Here is a tiny trained network, its code and every weight. The questions are about switching its units off for an input and a class, where a switched-off unit gives its printed mean instead of its output.

import numpy as np


def w(rows, s, z=0):
    codes = np.array(rows[::2]) - 128.0
    scale = np.full(codes.shape[1], s)
    scale[-1] = z or s
    return codes * scale


def f(y):
    return np.maximum(y, 0)


def log_softmax(a):
    a = a - a.max(-1, keepdims=True)
    return a - np.log(np.exp(a).sum(-1, keepdims=True))


def net(x, mask):
    res = np.array(x, float).reshape(1, 2) / 4 @ E
    y = f(res @ A[0][:, :-1].T + A[0][:, -1])
    res = res + np.where(mask, y, B[0][:, -1]) @ B[0][:, :-1]
    return log_softmax(res[-1] @ U[:, :-1].T + U[:, -1])


A, B = {}, {}
E = w([
[192,125,40,76,163,164,149,8],'x0',
[141,236,98,152,93,26,215,143],'x1',
],0.012)
A[0] = w([
[128,68,100,94,188,187,97,71,177],'neuron 1',
[145,248,100,142,84,55,247,134,130],'neuron 2',
[118,149,162,171,81,102,139,217,158],'neuron 3',
[181,133,70,87,151,148,154,36,130],'neuron 4',
[87,113,186,164,106,126,112,188,255],'neuron 5',
[115,150,133,174,118,113,138,156,120],'neuron 6',
],0.012,0.0091)
B[0] = w([
[157,106,159,95,77,131,109,152,224],'neuron 1',
[113,247,91,137,112,88,165,76,251],'neuron 2',
[67,138,152,173,83,141,102,63,206],'neuron 3',
[214,166,140,58,140,61,182,133,218],'neuron 4',
[83,81,137,167,152,177,72,147,225],'neuron 5',
[112,158,132,132,91,145,124,91,160],'neuron 6',
],0.014,0.021)
U = w([
[79,2,166,188,212,203,26,197,254],'0',
[41,171,137,205,78,115,124,61,128],'1',
[215,79,208,30,89,117,122,150,228],'2',
[164,189,58,81,184,63,239,105,56],'3',
[151,118,129,151,188,134,147,133,61],'4',
],0.008,0.0033)

Each question gives the input, the list of numbers given to net, and the class t.
The units are the neurons (one row each of A and B). Each row of codes is followed by its name. A weight is (code - 128) times the scale printed after its matrix; where a second scale follows, it is the last column's (A, B and U).
mask holds one flag per neuron, in row order. A switched-off neuron (its flag False) gives its mean, the last column of its row in B, instead of its output. The means were averaged over made-up inputs and are rounded, as every weight is.
A unit's drop is (log p(t) with every unit on - log p(t) with that unit switched off) / (log p(t) with every unit on - log p(t) with every unit switched off).
The circuit of an input: a set's keep is (log p(t) with only the set's units on - log p(t) with every unit switched off) / (log p(t) with every unit on - log p(t) with every unit switched off). Starting from all 6 units, units are removed one at a time, each time the one whose removal leaves the highest keep (on an exact tie, the one counted first), for as long as the keep stays at least 0.8.
units of the circuit, in order: the units of the circuit, biggest drop first
k most important neurons: the k neurons with the biggest drops, biggest first
drop when u is switched off: that unit's drop, to one decimal
input [-4,-2], class 0: units of the circuit, in order	(neuron 2)
input [-7,-3], class 0: 2 most important neurons	(neuron 2; neuron 5)
input [8,-2], class 2: 2 most important neurons	(neuron 1; neuron 2)
input [1,3], class 3: 2 most important neurons	(neuron 5; neuron 3)
input [0,-6], class 0: 2 most important neurons	(neuron 4; neuron 2)
input [6,-1], class 2: 2 most important neurons	(neuron 2; neuron 1)
input [-8,-1], class 0: 2 most important neurons	(neuron 2; neuron 5)
input [-2,-3], class 0: drop when neuron 2 is switched off	0.2
input [-7,-8], class 0: drop when neuron 4 is switched off	0.0
input [-6,-3], class 0: drop when neuron 2 is switched off	0.2
input [-1,-2], class 0: drop when neuron 4 is switched off	0.1
